Here is a tiny trained network, its code and every weight. The questions are about switching its units off for an input and a target symbol, where a switched-off unit gives its printed mean instead of its output.

import numpy as np


def w(rows, s, z=0):
    codes = np.array(rows[::2]) - 128.0
    scale = np.full(codes.shape[1], s)
    scale[-1] = z or s
    return codes * scale


def f(y):
    return np.maximum(y, 0)


def softmax(a):
    e = np.exp(a - a.max(-1, keepdims=True))
    return e / e.sum(-1, keepdims=True)


def log_softmax(a):
    a = a - a.max(-1, keepdims=True)
    return a - np.log(np.exp(a).sum(-1, keepdims=True))


def net(x, mask):
    ids = ['δζηθξπσφψ'.index(c) for c in x.split()]
    T = len(ids)
    res = E[ids] + P[:T]
    u = 0
    for l in range(2):
        r = res
        for j in range(3):
            rows = slice(3 * j, 3 * j + 3)
            q, k, v = (r @ M[l][rows].T for M in (Q, K, V))
            z = softmax(np.where(np.tri(T) > 0, q @ k.T / 3**0.5, -1e9)) @ v
            o = O[l][rows]
            res = res + np.where(mask[u + j], z, o[:, -1]) @ o[:, :-1]
        u += 3
        y = f(res @ A[l][:, :-1].T + A[l][:, -1])
        res = res + np.where(mask[u : u + 4], y, B[l][:, -1]) @ B[l][:, :-1]
        u += 4
    return log_softmax(res[-1] @ U[:, :-1].T + U[:, -1])


Q, K, V, O, A, B = {}, {}, {}, {}, {}, {}
E = w([
[98,89,56,13,84,123,108,53],'δ',
[186,236,112,124,222,157,126,29],'ζ',
[71,194,29,152,141,68,132,73],'η',
[87,249,167,125,103,192,185,178],'θ',
[197,124,121,103,84,175,147,192],'ξ',
[75,97,118,246,157,193,177,109],'π',
[49,172,161,29,121,72,162,63],'σ',
[108,122,181,83,149,116,12,184],'φ',
[136,22,103,189,191,134,89,73],'ψ',
],0.018)
P = w([
[114,2,196,180,148,133,183,94],'0',
[97,57,171,112,162,74,174,96],'1',
[101,99,150,75,156,80,167,94],'2',
[120,118,131,64,145,98,163,106],'3',
[129,127,136,55,138,113,154,106],'4',
[136,130,127,56,138,139,147,117],'5',
[148,134,128,46,142,164,140,123],'6',
[151,136,127,44,140,171,138,132],'7',
[151,129,132,58,121,183,123,131],'8',
[154,109,143,69,127,205,124,138],'9',
],0.0068)
Q[0] = w([
[75,52,121,66,223,117,112,32],'0.h1',
[98,151,253,156,62,230,182,245],'0.h1',
[193,240,55,116,139,219,53,125],'0.h1',
[198,138,90,6,202,76,120,49],'0.h2',
[194,135,189,161,135,35,183,152],'0.h2',
[177,142,42,215,116,175,118,128],'0.h2',
[157,107,66,58,109,82,58,70],'0.h3',
[41,194,127,50,118,64,97,106],'0.h3',
[220,147,99,64,247,46,86,129],'0.h3',
],0.0061)
K[0] = w([
[159,167,23,103,249,76,66,132],'0.h1',
[221,35,254,101,104,225,123,145],'0.h1',
[124,59,60,169,140,121,57,184],'0.h1',
[81,213,141,60,93,172,75,141],'0.h2',
[72,4,55,171,96,65,129,144],'0.h2',
[73,111,252,106,90,137,160,109],'0.h2',
[153,116,104,59,173,174,37,54],'0.h3',
[84,188,85,5,149,170,188,117],'0.h3',
[174,217,135,158,152,71,112,138],'0.h3',
],0.0056)
V[0] = w([
[66,231,89,123,145,177,8,163],'0.h1',
[123,66,188,75,142,141,167,168],'0.h1',
[136,190,100,149,101,57,43,190],'0.h1',
[184,165,142,102,144,147,56,55],'0.h2',
[159,120,134,137,171,108,127,40],'0.h2',
[132,194,54,123,140,234,233,211],'0.h2',
[112,15,158,193,144,128,50,49],'0.h3',
[38,139,121,182,74,230,2,145],'0.h3',
[164,190,203,138,185,126,3,63],'0.h3',
],0.0053)
O[0] = w([
[180,79,144,156,135,170,166,192,142],'0.h1',
[189,155,157,109,101,97,138,99,96],'0.h1',
[172,114,85,189,159,179,133,194,36],'0.h1',
[130,165,114,126,41,204,129,170,225],'0.h2',
[51,60,154,175,50,119,105,50,219],'0.h2',
[47,118,11,82,108,82,46,162,147],'0.h2',
[118,204,73,72,130,165,134,208,125],'0.h3',
[201,146,82,128,176,61,63,151,25],'0.h3',
[102,1,225,91,173,241,130,179,254],'0.h3',
],0.0055,0.0032)
A[0] = w([
[109,169,206,125,76,83,225,159,91],'0.n1',
[185,2,117,134,162,79,138,73,5],'0.n2',
[143,119,102,101,211,148,103,64,88],'0.n3',
[95,155,173,84,112,137,39,166,139],'0.n4',
],0.0079,0.0034)
B[0] = w([
[51,215,103,110,112,110,133,188,228],'0.n1',
[17,255,126,151,30,215,76,58,171],'0.n2',
[83,85,168,107,169,29,72,85,252],'0.n3',
[131,58,125,213,84,179,176,176,244],'0.n4',
],0.008,0.0047)
Q[1] = w([
[74,137,160,63,75,203,146,223],'1.h1',
[147,69,112,197,96,126,106,134],'1.h1',
[134,203,81,231,134,114,132,107],'1.h1',
[49,84,118,126,174,111,105,75],'1.h2',
[116,174,148,254,205,149,128,138],'1.h2',
[169,47,88,110,157,175,110,87],'1.h2',
[143,135,174,171,118,141,136,147],'1.h3',
[136,171,115,121,129,74,124,112],'1.h3',
[64,119,88,141,80,114,115,171],'1.h3',
],0.0093)
K[1] = w([
[137,139,138,69,163,88,105,188],'1.h1',
[182,127,173,132,151,128,167,109],'1.h1',
[152,100,100,205,181,73,102,74],'1.h1',
[55,140,99,174,144,146,107,11],'1.h2',
[120,167,117,187,167,169,129,137],'1.h2',
[172,84,148,117,125,135,75,123],'1.h2',
[154,101,107,132,118,86,160,107],'1.h3',
[101,82,112,128,95,115,99,114],'1.h3',
[163,145,162,134,137,55,86,125],'1.h3',
],0.011)
V[1] = w([
[182,159,115,209,40,160,185,120],'1.h1',
[97,163,166,131,77,155,159,173],'1.h1',
[104,157,110,194,217,144,107,105],'1.h1',
[106,112,218,71,104,166,172,95],'1.h2',
[167,170,156,155,112,209,60,205],'1.h2',
[95,234,113,140,106,116,147,118],'1.h2',
[191,254,153,99,230,183,127,103],'1.h3',
[131,156,63,84,147,142,175,113],'1.h3',
[104,119,117,173,27,95,89,162],'1.h3',
],0.0076)
O[1] = w([
[135,151,82,127,146,70,68,146,76],'1.h1',
[128,233,158,134,144,149,132,143,211],'1.h1',
[32,36,142,95,152,96,118,174,110],'1.h1',
[129,97,34,132,172,102,88,157,254],'1.h2',
[41,106,110,135,69,28,115,86,62],'1.h2',
[161,40,156,157,137,86,52,160,164],'1.h2',
[155,102,202,127,164,1,143,112,138],'1.h3',
[164,169,70,107,162,41,182,67,120],'1.h3',
[73,136,128,182,86,190,131,145,82],'1.h3',
],0.0065,0.0083)
A[1] = w([
[255,119,58,134,103,114,142,166,205],'1.n1',
[89,99,78,30,103,139,82,67,5],'1.n2',
[194,112,135,69,188,166,103,89,114],'1.n3',
[93,155,138,253,148,80,183,145,219],'1.n4',
],0.008,0.0015)
B[1] = w([
[95,165,200,96,255,140,123,98,164],'1.n1',
[162,165,132,218,78,140,121,107,228],'1.n2',
[170,79,141,113,70,25,87,162,254],'1.n3',
[82,113,23,85,138,117,93,151,182],'1.n4',
],0.01,0.0069)
U = w([
[47,178,112,145,129,60,40,159,4],'δ',
[113,42,212,96,135,67,150,87,152],'ζ',
[127,127,137,165,123,116,120,135,90],'η',
[169,122,66,115,2,138,169,83,160],'θ',
[75,220,208,78,163,160,222,56,247],'ξ',
[112,32,24,96,210,169,176,111,205],'π',
[17,144,217,189,96,134,111,20,88],'σ',
[102,102,134,103,118,141,107,107,46],'φ',
[154,94,195,186,134,227,89,246,117],'ψ',
],0.0057,0.0043)

Each question gives the input, a string of symbols that net reads in full, and the target symbol t.
The units are the heads (3 rows each of Q, K, V and O) and the neurons (one row each of A and B). Each row of codes is followed by its name. A weight is (code - 128) times the scale printed after its matrix; where a second scale follows, it is the last column's (O, A, B and U).
mask holds one flag per unit, layer by layer, with each layer's heads first. A switched-off unit (its flag False) gives its mean, the last column of its rows in O or B, instead of its output. The means were averaged over made-up inputs and are rounded, as every weight is.
A unit's drop is (log p(t) with every unit on - log p(t) with that unit switched off) / (log p(t) with every unit on - log p(t) with every unit switched off).
The circuit of an input: a set's keep is (log p(t) with only the set's units on - log p(t) with every unit switched off) / (log p(t) with every unit on - log p(t) with every unit switched off). Starting from the 12 units with the biggest drops (on a tie, the unit counted first), units are removed one at a time, each time the one whose removal leaves the highest keep (on an exact tie, the one counted first), for as long as the keep stays at least 0.8.
units of the circuit, in order: the units of the circuit, biggest drop first
unit that matters most: the unit with the biggest drop
k most important neurons: the k neurons with the biggest drops, biggest first
k most important neurons of layer l: the k neurons of layer l with the biggest drops, biggest first
heads that matter: for each layer, one digit per head in row order, 1 if its drop is at least 0.15 and else 0, layers parted by /
drop of u: that unit's drop, to one decimal
input ζ π φ η ψ φ σ ξ ζ θ, target δ: heads that matter => 000 / 010
input ψ ξ π, target π: unit that matters most => 1.n4
input φ ζ ζ φ, target ζ: units of the circuit, in order => (1.h3 0.n4)
input ζ θ ξ ζ, target δ: units of the circuit, in order => (0.h2 1.h1 0.n3)
input ζ σ ζ φ ζ σ φ ζ φ, target ζ: 2 most important neurons => (1.n2 0.n2)
input σ η θ φ θ ζ θ, target ζ: 4 most important neurons => (0.n3 0.n4 0.n1 1.n2)
input φ ζ ζ ζ θ ζ, target δ: units of the circuit, in order => (1.h1 0.h2 0.n3)
input δ η ξ ξ φ δ π, target π: units of the circuit, in order => (1.n4 1.n2)
input φ ξ φ ξ θ φ σ ψ η, target π: units of the circuit, in order => (0.h1 1.h1)
input φ φ ξ π ζ ζ δ ζ, target θ: heads that matter => 010 / 101
input ζ σ φ η θ φ ψ σ, target ψ: units of the circuit, in order => (1.h2 1.h3 0.h1)
input ζ φ ζ δ ζ π θ, target δ: heads that matter => 010 / 010
input ξ ζ ζ ψ π ζ, target σ: 3 most important neurons => (0.n3 0.n2 1.n2)
input π ψ φ, target ψ: heads that matter => 000 / 001
input ψ ζ δ ζ, target θ: heads that matter => 111 / 101
input π ζ δ θ π θ δ ψ, target σ: most important neuron => (0.n2)
input δ φ δ ζ ζ η π σ δ, target ζ: 3 most important neurons of layer 1 => (1.n3 1.n1 1.n4)
input φ φ φ ζ ξ ζ φ ζ, target ψ: 3 most important neurons => (0.n3 0.n4 1.n3)
input η ξ π ψ ξ ψ ψ ψ, target σ: 2 most important neurons of layer 1 => (1.n2 1.n4)
input ζ φ θ σ ζ, target ψ: most important neuron of layer 0 => (0.n4)
input π ζ ξ θ ζ δ δ ζ ξ, target ξ: 2 most important neurons => (1.n1 1.n3)
input ζ ψ ζ, target σ: 4 most important neurons => (0.n2 0.n3 1.n2 1.n4)
input ζ ζ ξ ζ ψ η θ ζ ψ θ, target ζ: heads that matter => 000 / 111
input φ ζ σ δ, target θ: 3 most important neurons of layer 1 => (1.n2 1.n3 1.n1)
input φ σ φ φ ζ ψ θ ζ π ξ, target ξ: 2 most important neurons of layer 1 => (1.n1 1.n3)
input δ δ σ φ δ π ζ π η, target π: 2 most important neurons of layer 1 => (1.n3 1.n2)
input η σ σ φ, target ψ: unit that matters most => 0.h3
input θ σ δ ζ, target ζ: drop of 1.n3 => 0.8
